Below is a small trained network, with its code and all its weights. Each question gives an input and a target symbol and asks what happens when units are switched off, that is, made to give their printed mean instead of their output.

import numpy as np


def w(rows, s, z=0):
    codes = np.array(rows[::2]) - 128.0
    scale = np.full(codes.shape[1], s)
    scale[-1] = z or s
    return codes * scale


def norm(h):
    return h / np.sqrt((h * h).mean(-1, keepdims=True) + 1e-5)


def f(y):
    return np.maximum(y, 0)


def softmax(a):
    e = np.exp(a - a.max(-1, keepdims=True))
    return e / e.sum(-1, keepdims=True)


def log_softmax(a):
    a = a - a.max(-1, keepdims=True)
    return a - np.log(np.exp(a).sum(-1, keepdims=True))


def net(x, mask):
    ids = ['ΦΨβητω'.index(c) for c in x.split()]
    T = len(ids)
    res = E[ids] + P[:T]
    r = norm(res)
    for j in range(2):
        rows = slice(2 * j, 2 * j + 2)
        q, k, v = (r @ M[0][rows].T for M in (Q, K, V))
        z = softmax(np.where(np.tri(T) > 0, q @ k.T / 2**0.5, -1e9)) @ v
        o = O[0][rows]
        res = res + np.where(mask[j], z, o[:, -1]) @ o[:, :-1]
    y = f(norm(res) @ A[0][:, :-1].T + A[0][:, -1])
    res = res + np.where(mask[2:6], y, B[0][:, -1]) @ B[0][:, :-1]
    return log_softmax(norm(res)[-1] @ U[:, :-1].T + U[:, -1])


Q, K, V, O, A, B = {}, {}, {}, {}, {}, {}
E = w([
[97,159,131,76,100,118],'Φ',
[204,1,155,70,129,200],'Ψ',
[59,140,149,96,123,146],'β',
[113,170,105,106,85,98],'η',
[165,119,185,212,99,136],'τ',
[69,149,97,75,112,133],'ω',
],0.017)
P = w([
[144,113,135,122,117,98],'0',
[171,207,92,107,148,147],'1',
[165,169,45,136,138,187],'2',
[77,126,136,129,68,154],'3',
[136,182,210,57,186,63],'4',
[179,178,78,134,254,132],'5',
[67,116,59,191,91,170],'6',
[76,134,183,88,129,70],'7',
[153,159,166,89,246,79],'8',
],0.012)
Q[0] = w([
[130,145,87,159,135,175],'head 1',
[60,83,131,157,8,165],'head 1',
[128,210,83,149,116,170],'head 2',
[104,189,173,104,94,98],'head 2',
],0.014)
K[0] = w([
[65,92,223,121,8,74],'head 1',
[182,197,182,84,201,108],'head 1',
[163,82,154,72,100,121],'head 2',
[153,74,86,108,185,130],'head 2',
],0.012)
V[0] = w([
[166,237,72,124,72,1],'head 1',
[166,174,186,207,104,75],'head 1',
[153,17,32,113,139,118],'head 2',
[209,72,163,29,166,140],'head 2',
],0.0092)
O[0] = w([
[194,103,120,114,254,130,172],'head 1',
[155,147,207,65,141,21,111],'head 1',
[100,235,112,190,182,184,113],'head 2',
[170,209,226,55,114,197,252],'head 2',
],0.013,0.0039)
A[0] = w([
[174,62,149,78,147,152,109],'neuron 1',
[167,116,155,102,135,189,255],'neuron 2',
[123,183,247,97,144,130,196],'neuron 3',
[174,88,200,184,130,124,105],'neuron 4',
],0.013,0.0049)
B[0] = w([
[147,130,208,121,79,203,194],'neuron 1',
[61,176,119,88,136,168,227],'neuron 2',
[110,197,52,147,118,118,251],'neuron 3',
[183,137,7,97,107,107,173],'neuron 4',
],0.014,0.011)
U = w([
[167,126,174,104,103,33,251],'Φ',
[111,124,78,171,190,156,155],'Ψ',
[101,83,91,113,55,130,70],'β',
[145,133,211,195,54,162,66],'η',
[179,101,205,165,255,100,235],'τ',
[217,161,212,101,110,213,180],'ω',
],0.0086,0.0028)

Each question gives the input, a string of symbols that net reads in full, and the target symbol t.
The units are the heads (2 rows each of Q, K, V and O) and the neurons (one row each of A and B). Each row of codes is followed by its name. A weight is (code - 128) times the scale printed after its matrix; where a second scale follows, it is the last column's (O, A, B and U).
mask holds one flag per unit, heads first, then neurons. A switched-off unit (its flag False) gives its mean, the last column of its rows in O or B, instead of its output. The means were averaged over made-up inputs and are rounded, as every weight is.
A unit's drop is (log p(t) with every unit on - log p(t) with that unit switched off) / (log p(t) with every unit on - log p(t) with every unit switched off).
The circuit of an input: a set's keep is (log p(t) with only the set's units on - log p(t) with every unit switched off) / (log p(t) with every unit on - log p(t) with every unit switched off). Starting from all 6 units, units are removed one at a time, each time the one whose removal leaves the highest keep (on an exact tie, the one counted first), for as long as the keep stays at least 0.8.
units of the circuit, in order: the units of the circuit, biggest drop first
unit that matters most: the unit with the biggest drop
k most important neurons: the k neurons with the biggest drops, biggest first
heads that matter: for each layer, one digit per head in row order, 1 if its drop is at least 0.15 and else 0, layers parted by /
drop when u is switched off: that unit's drop, to one decimal
input Φ η τ Φ τ Φ β η β, target β: units of the circuit, in order : head 1; head 2
input Φ ω τ τ τ Φ, target Φ: unit that matters most : head 1
input τ ω ω, target Φ: units of the circuit, in order : head 1; head 2
input τ ω β Φ Φ β η, target ω: 2 most important neurons : neuron 1; neuron 3
input τ η τ ω Ψ Φ τ, target β: heads that matter : 01
input τ ω β τ, target Ψ: heads that matter : 10
input β τ η τ β β Φ Φ, target β: 2 most important neurons : neuron 1; neuron 2
input Ψ β Φ ω β Ψ η Ψ Ψ, target τ: units of the circuit, in order : head 2; neuron 3
input ω τ Φ, target Ψ: units of the circuit, in order : head 2; head 1
input τ τ τ β ω ω, target β: 2 most important neurons : neuron 3; neuron 2
input β ω ω η Ψ τ Ψ β τ, target η: 2 most important neurons : neuron 3; neuron 2
input Φ ω η β Φ τ ω, target ω: 2 most important neurons : neuron 1; neuron 3
input Φ Φ ω Φ η τ ω, target τ: 2 most important neurons : neuron 3; neuron 4
input τ τ ω ω τ, target Ψ: most important neuron : neuron 1
input ω Φ η, target Ψ: drop when head 2 is switched off : 0.3
input τ τ τ τ ω, target Φ: drop when head 2 is switched off : 0.3
input τ β τ Ψ η β τ β β, target Φ: drop when head 2 is switched off : 0.3
